In the rows, zero is written as 128.
Facts:
q577 σ q426; q144 σ q408; q353 σ q204; q353 σ q946; q611 σ q174; q190 σ q59
q832 σ q375; q832 σ q628; q439 σ q59; q657 σ q374; q657 σ q414; q205 σ q375
q205 σ q59; q205 σ q145; q426 σ q16; q426 σ q571; q447 σ q605; q404 σ q78
q307 σ q628; q676 σ q356; q676 σ q493; q676 σ q340; q595 σ q365; q595 σ q145
q320 σ q982; q320 σ q558; q396 σ q346; q396 σ q59; q33 σ q791; q860 σ q832
q50 σ q582; q50 σ q59; q340 σ q59; q605 σ q657; q983 σ q59; q939 σ q905
q382 σ q780; q382 σ q353; q382 σ q431; q874 σ q542; q298 σ q758; q408 σ q59
q408 σ q628; q748 σ q582; q748 σ q408; q748 σ q628; q571 σ q371; q811 σ q59
q523 σ q298; q523 σ q408; q358 σ q59; q809 σ q160; q519 σ q204; q519 σ q59
q519 σ q841; q917 σ q747; q564 σ q791; q564 σ q59; q35 σ q160; q437 σ q204
q437 σ q371; q437 σ q809; q437 σ q426; q437 σ q431; q266 σ q44; q493 σ q174
q493 σ q982; q282 σ q905; q356 σ q59; q641 σ q16; q641 σ q611; q641 σ q707
q641 σ q811; q16 σ q59; q459 σ q615; q241 σ q371; q241 σ q59; q241 σ q137
q241 σ q414; q112 σ q245; q112 σ q841; q293 σ q406; q7 σ q946; q34 σ q59
q34 σ q946; q431 σ q571; q86 σ q657; q558 σ q174; q892 σ q942; q892 σ q351
q892 σ q59; q673 σ q371; q490 σ q564; q21 σ q841; q491 σ q777; q982 σ q53
q982 σ q408; q982 σ q307; q259 σ q832; q259 σ q615; q259 σ q518; q344 σ q791
q344 σ q615; q344 σ q611; q344 σ q58; q344 σ q628; q25 σ q809; q890 σ q204
q770 σ q791; q512 σ q841; q512 σ q571; q582 σ q983; q78 σ q791; q612 σ q674
q612 σ q571; q230 σ q346; q230 σ q371; q230 σ q264; q230 σ q137; q230 σ q905
q230 σ q628; q528 σ q917; q528 σ q615; q528 σ q668; q528 σ q59; q416 σ q160
q29 σ q519; q29 σ q982; q905 σ q542; q905 σ q59; q905 σ q899; q905 σ q298
q370 σ q59; q885 σ q204; q679 σ q628; q145 σ q946; q145 σ q885; q204 σ q59
q349 σ q59; q349 σ q628; q346 σ q942; q777 σ q628; q53 σ q59; q761 σ q42
q500 σ q628; q819 σ q777; q688 σ q351; q42 σ q16; q42 σ q59; q42 σ q298
q42 σ q946; q518 σ q668; q626 σ q298; q174 σ q668; q174 σ q59; q334 σ q628
q334 σ q426; q268 σ q59; q268 σ q946; q913 σ q791; q887 σ q673; q887 σ q59
q628 σ q59; q747 σ q59; q747 σ q628; q374 σ q758; q374 σ q408; q374 σ q628
q8 σ q832; q9 σ q500; q9 σ q344; q9 σ q851; q857 σ q374; q834 σ q791
q834 σ q942; q707 σ q758; q707 σ q408; q339 σ q628; q339 σ q414; q406 σ q582
q668 σ q59; q668 σ q408; q752 σ q791; q394 σ q408; q128 σ q905; q128 σ q946
q871 σ q874; q871 σ q160; q871 σ q571; q245 σ q371; q245 σ q174; q245 σ q59
q942 σ q21; q261 π q239; q306 π q890; q611 π q983; q505 π q748; q657 π q712
q900 π q946; q205 π q505; q426 π q668; q447 π q459; q307 π q770; q44 π q307
q676 π q612; q595 π q832; q320 π q245; q290 π q33; q122 π q709; q396 π q707
q817 π q62; q33 π q174; q815 π q528; q50 π q538; q899 π q682; q930 π q431
q116 π q941; q624 π q190; q983 π q35; q61 π q982; q351 π q758; q939 π q857
q59 π q268; q382 π q82; q732 π q519; q758 π q344; q874 π q334; q514 π q437
q791 π q851; q709 π q8; q298 π q293; q695 π q542; q408 π q266; q62 π q30
q152 π q356; q811 π q777; q682 π q558; q358 π q61; q519 π q58; q917 π q439
q564 π q491; q35 π q53; q357 π q759; q437 π q252; q266 π q688; q282 π q582
q356 π q657; q459 π q572; q241 π q677; q941 π q939; q464 π q947; q293 π q205
q851 π q204; q7 π q837; q26 π q557; q854 π q817; q34 π q290; q910 π q374
q542 π q874; q431 π q34; q86 π q236; q558 π q500; q892 π q885; q239 π q311
q615 π q264; q490 π q349; q311 π q9; q132 π q408; q96 π q917; q491 π q466
q982 π q595; q344 π q676; q947 π q912; q160 π q167; q25 π q50; q347 π q44
q946 π q259; q890 π q116; q837 π q86; q770 π q178; q99 π q358; q137 π q892
q512 π q913; q375 π q523; q115 π q414; q414 π q611; q538 π q757; q582 π q854
q78 π q16; q430 π q353; q195 π q871; q230 π q7; q416 π q887; q415 π q860
q370 π q99; q466 π q811; q780 π q261; q885 π q365; q82 π q514; q381 π q899
q145 π q800; q462 π q416; q557 π q513; q204 π q122; q349 π q942; q691 π q673
q427 π q732; q777 π q396; q53 π q381; q365 π q462; q500 π q152; q819 π q382
q688 π q137; q42 π q930; q518 π q815; q822 π q346; q236 π q282; q513 π q819
q174 π q357; q334 π q347; q167 π q900; q268 π q617; q58 π q195; q800 π q822
q30 π q710; q747 π q320; q371 π q144; q214 π q298; q757 π q490; q374 π q869
q8 π q132; q710 π q577; q9 π q679; q834 π q67; q617 π q42; q759 π q115
q707 π q761; q339 π q464; q406 π q752; q668 π q691; q752 π q241; q394 π q281
q677 π q834; q245 π q910; q942 π q543; q543 π q375

Known rows:
[ 93 132 111  81 122 120  82 109 138  94 142  92 150 132 149 134 120  88
 142 133 121 105  99 180 140 129 116 129 135 122 142 114 125]: q266
[177 166 112  65 139 139 112 139 127 116 112 130 136 107 129  82 106  98
 133 130 136  58 139 166 117 143  84 129 133 107 112  99 139]: q67
[ 84 102 125  84 136  98 129 116 142  86 171 136 128 150 132 127 146 111
 142 136 123 127  83 160 199 145 126 116 127 149  98 107 176]: q214
[108 164 152 167 121 146  96 115 124 173  91 112 133 156 125 132  67 127
 109  94  84 113 150 192 112  95 136 127 147 131 133 158  94]: q860
[166 153 117 181 143 136 145 164 123 146 115 108 138 136 118 141 126 154
 136 107 152 168 150 110 127 138 127 159 160 107 146 135 124]: q396
[175 168 143 177 144 144 129 174 124 159 102 118 123 103 111 126 130 135
 139 105 125 128 150 131  72 136 111 159 165  97 127 141 106]: q761
[142 146 166 159 100 128 155 133 137 150 142 107 127 120 129 103 104 118
 134  94 108 136 114 110 108  95 179 169 136 130 109 126  79]: q374
[101 116 124 122 178 142 108 144 137 154 139 124 149 128 107 146 179 130
 187 101 119 195 136 143 100 145 112 165 156  95 162 177 139]: q382
[108 124 111  67 115 125 102 111 136 108 147 107 141 125 153 112 130  92
 131 136 124  90 108 159 143 127 117 124 117 125 135 105 119]: q357
[113 125 116 144 137 132 112 131 121 130 118  93 158 139 135 152 124 121
 120 124 143 154 136 126 130 118 127 133 133 121 164 140 111]: q688
[124 147 107  81 114 102 109 128 125 104 150 117 120 132 128 119 126 118
 116 134 141  86 104 157 147 163 103 113 120 115 113  96 140]: q859
[184 156 110 238 173  81 119 116  91 165 104 124 178  71 106 135 185  81
  88 108 118 150 107 111 116 154 117 159 178 116 129 111  88]: q528
[109 146 139 149 126 121 132 134 122 153 138 107 126 116 127 144 132 138
 147 107 100 144 126 114 105 125 160 149 155 136 136 138  94]: q626
[106 142 134  82 130 110 112 133 119 104 143 143 126 158 125 122 114 106
 122 133 122  81 128 171 152 160 103 114 116 159 100 111 150]: q732
[125 119 150 160 152 151 132 141 141 150 122 108 135 136 125 144 143 132
 166 113  87 182 131 105  97 103 148 148 151 145 146 169 120]: q42
[108 127 113  70 122 128  97 117 132 117 146 119 142 113 137 104 138  88
 128 128 140  86 105 156 142 129 124 134 109 114 125 118 121]: q514
[ 88 123 116  65 156  93 107  89  98 121 123 167 143 113 131 107 134  88
 107 114 118 100 118 146 156 145 131 127 107 138 108 111 140]: q900
[177 116 160 175 121 137 161 147 119 133 113 128 128 136 132 133 117 137
 109 149 130 129 156  93 143 118 138 127 105 157 143 126 110]: q611

Rows:
No name comes twice in this set of rows, the named rows included.
[128  22 132 121  93 186 178 108 148  81  94 167 140 166 157 127 111 141
  85 181 185 143 163  68 208  67 148  82  27 161 134 120 164]	q791
[119 178 103 138 168 121  88 153  89 182 126 131 115 113  86 168 151 152
 151 104 132 141 159 174  57 184  74 138 158  96 157 180 123]	q871
[122 137 128 163 190 144 109 152 114 152 149 121 140 127 100 163 171 140
 194 100 128 210 131 139  96 154 106 163 185  94 148 185 139]	q437
[127 166 127 180 175  95 111  92  79 179  82 133 177 106 124 136 109  71
  87  84  76 142 146 139 123 116 134 149 165 134 131 130  89]	q259
[113 104  97  90 148  78 100  89 148 100 128 142 154  79 133  86 186  72
 118 151 126 112  81 121 149 153 117 118 112  96 113  79 137]	q815
[164  90 185 163  69 158 182 138 137 139 106 175  84 124 141 108 127 153
  93 153 117  90 137  71 131  98 156 110  71 180  80 124 104]	q628
[134  86 147 144 112 176 147 117 158 128  98 131 153 149 151 120 114 116
 114 149 128 138 141 103 160  71 144 112  99 162 125 124 138]	q851
[156  42 164 129  31 173 218 141 145 115 122 211  46 124 140 117 140 214
  90 164 166 103 159  14 134  92 182  93  28 159  80 123 145]	q59
[161 143  77 198 165 113 111 100  66 135  63 141 173 137 112 172 102 100
  46 148 151 120 167 152 149 140  73  90 139 130 164 103 138]	q913
[182 153 133 184 106 145 121 127 117 157  92 126  97 124 116 134  94 127
  90 141 105  86 130 133  92 113 117 108 137 149 112 114  99]	q832
[101 148 130 162 156 110 149 135 108 129 173  80 150 140 126 171 136 148
 157  90 130 222 122  96 144 141 175 181 178 123 171 159 124]	q230
[128 143 152 136 109 128 131 118 129 145 132 101 120 108 138 117 121 126
 125 123  90 111 109 115 106  93 155 143 132 145 119 120  88]	q657
[108  65 156 102 106 136 150 102  80 172 102 238  84  81 127 118 168 165
 101 123 119 112 152  68 107 109 157 116  42 147  88 150 110]	q946
[ 45  87 157 121  50 171 154 136 154 163 114 226  58 163 107  93 125 206
 115  95 187 162 160 127 152 109 195 111  35  82  77 164 151]	q371

Now the same objects, written a new way:
Known rows:
[160 100 112 127  88 136  87 150  93  91 164  97 110  91  98]: q437
[148  85 150 150 129 151  81 139 106 116 180 105 118 152 131]: q394
[183  88  95 137 102  98 119 145 109 109 132  80 132 103 129]: q239
[174 133 119 146  79 110 128 163  85 136 114  77 126 112 155]: q557
[143 141 114 167 116 132  88 169 126 134  63  82 141 152 127]: q682
[145 147 165 134 136 119  88 135 105 134 140 132 136  66  92]: q519
[143 138 137 130 194 146 110  78 112 183 153 136 126 112  88]: q356
[ 84  86 157 183  74 105 129 135  99 102 115 137 135  92 106]: q834
[182  91  96 137 102 100 122 143 112 109 129  76 133 102 129]: q351
[151  84 150 152 125 151  76 142  98 114 182 106 118 152 132]: q707
[159  89 111 165 129  81  79 167 151 123 128 132 125 121 150]: q800
[143  75 127 158 129 112  88 119 132 145 152  69 136 133 170]: q837
[148 148 142 136  61 131 110 163  89 118 148  82 105 113 119]: q416
[160 128 128 174  88 118  91 177 123 149 106  93 166 129 140]: q941
[160 132 164 123 175 119 135 165  49 130 147 173 179 108 113]: q349
[170  79 126 173 126 114  91 120 122 139 143  86 127 143 154]: q900
[142 103 138 164 100 169 102  91 140  88 162 129 130 136 157]: q404
[158 115 142 156 103 180  77  98 143  85 173 123 122 129 155]: q673

Rows:
No name comes twice in this set of rows, the named rows included.
[147 172 184 114 148 124 145 190 114 147 183 140 197 180  71]	q408
[102  54 148 172 117 136 138 128  93 119 168 130 134 165 127]	q344
[141 175 158 150 101 116 106 145 137 164 151 124 164 128  69]	q892

Now the same objects, written a new way:
Known rows:
[116 151 125 132 119 129 113 116 113 114 121 100 137 135 142 132 136 118
 103 139 112 131 141 116 144 125 154]: q145
[114 138 122 129 123 125 135 127  96 114 125  95 131 139 141 124 141 111
 111 129 111 137 158 132 182 145 155]: q174
[124 136 132 127 127 148 137 149 103 105 119  83 112 134 140 137 145 135
 102 120 115 129 148 131 145 124 158]: q8
[111 148 122 128 134 121  95 156 103 108 123  95 119 135 136 136 125 132
 114 121 126 131 142 124 110 153 160]: q837
[116 158 127 126 133 125 111 138 103 121 128  98 106 133 157 120 137 126
 104 133 135 127 143 122 114 112 153]: q939
[ 99 159 130 128 113 128 121 134 113  98 122  95 112 138 142 134 148 123
 121 114 149 136 153 125 195 161 156]: q615
[117 149 112 131 131 146 137 147 104 101 124  89  95 134 144 127 149 137
 100  89 113 146 149 125 134 130 151]: q344
[101 153 135 127 112 120 139 133  99 109 122  98 104 136 148 132 151 111
 122 129 184 133 157 132 220 156 160]: q628
[118 153 138 123 126 125 146 135  95 111 123  95 107 136 155 136 151 131
 115 141 153 126 157 140 198 134 163]: q408
[115 150 125 137 114 125 146 126 102 113 124 102 113 131 148 126 136 125
 113 129 118 141 143 132 163 119 156]: q811
[115 144 133 125 123 124  99 148 108 103 124  92 120 133 144 131 127 123
 117 119 117 129 142 131 113 148 158]: q415
[115 144 134 126 122 124 102 147 109 103 124  92 118 133 145 131 126 122
 117 120 119 130 142 131 112 148 158]: q195
[116 137 125 123 112 132 103 150 104 113 121  99 118 134 156 130 128 120
 123 140 162 138 142 140 144 165 151]: q674
[124 136 119 133 129 133 128 123  99 119 126  91 141 137 138 120 138 119
  93 131  75 134 150 118 133 115 151]: q34
[122 144 125 131 128 130 125 127  98 122 128  91 129 137 145 119 140 121
  94 135  93 131 152 118 132 112 152]: q42
[113 136 136 124 121 123  98 150 105 105 127  83 131 137 139 126 125 123
 115 122  93 130 152 129 116 153 156]: q930
[104 162 122 118 143 118  99 128 109 119 125 103 114 139 157 120 135 105
 121 134 166 123 143 131 163 120 154]: q899
[115 144 134 125 122 123 101 148 109 103 124  91 117 133 145 131 127 123
 116 120 116 130 143 130 113 149 158]: q427

Rows:
No name comes twice in this set of rows, the named rows included.
[115 139 113 127 139 129 126 129  97 110 119 101 118 134 142 128 137  98
 113 112 135 135 142 139 166 129 159]	q558
[136 131 108 130 128 134 131 139  89 115 124 104 118 130 155 125 130 120
 106 127 109 147 140 145 113 141 153]	q112
[116 158 106 125 139 138 114 144 107  99 130  90 116 143 146 119 139 146
 110  92  71 149 156 128 124 147 145]	q33
[119 135 119 128 112 137 120 140 101 118 120  99 116 133 155 128 135 119
 113 141 159 142 143 135 155 150 150]	q426
[110 152 131 134 114 126 114 122 116 105 117  89 116 132 135 135 145 102
 111 132 166 133 157 130 167 151 159]	q375
[122 147 120 133 123 133 116 119 109 117 121 102 133 134 146 129 135 118
 102 139 113 133 139 120 135 123 152]	q353
[110 152 115 135 132 116 124 135  91 117 123 105 122 136 133 138 138 126
 112 133 143 136 148 121 168 149 162]	q582
[100 150 133 119 101 138  81 150 125 115 119  94 118 137 158 129 129 128
 128 147 193 132 141 125 163 166 145]	q160
[116 165 112 122 143 140 110 144 111  95 130 103 109 130 155 122 151 146
 101  93  92 152 143 124 118 152 150]	q770
[121 155 123 129 134 131 109 126 109 121 125  97 120 134 151 123 137 125
  96 135 116 127 140 116 109 104 152]	q128
[115 143 122 131 126 140 127 145 107 101 122  88 107 133 140 131 144 127
 102 100 114 139 147 123 135 134 154]	q459
[117 143 132 126 130 126 131 151  93 114 126  90  92 130 152 123 142 120
 103 115 144 127 148 131 128 118 160]	q857
[121 145 121 133 125 126 136 123  97 113 123 103 121 133 148 128 141 117
 106 130 123 138 147 131 158 131 156]	q340
[105 160 125 128 121 131 124 142 111  97 124  95 102 137 146 130 147 132
 117 103 138 141 152 127 170 152 153]	q58
[110 137 119 126 137 135 134 142  98 108 118  94 100 134 143 127 145 100
 112 101 160 134 146 137 177 126 159]	q500

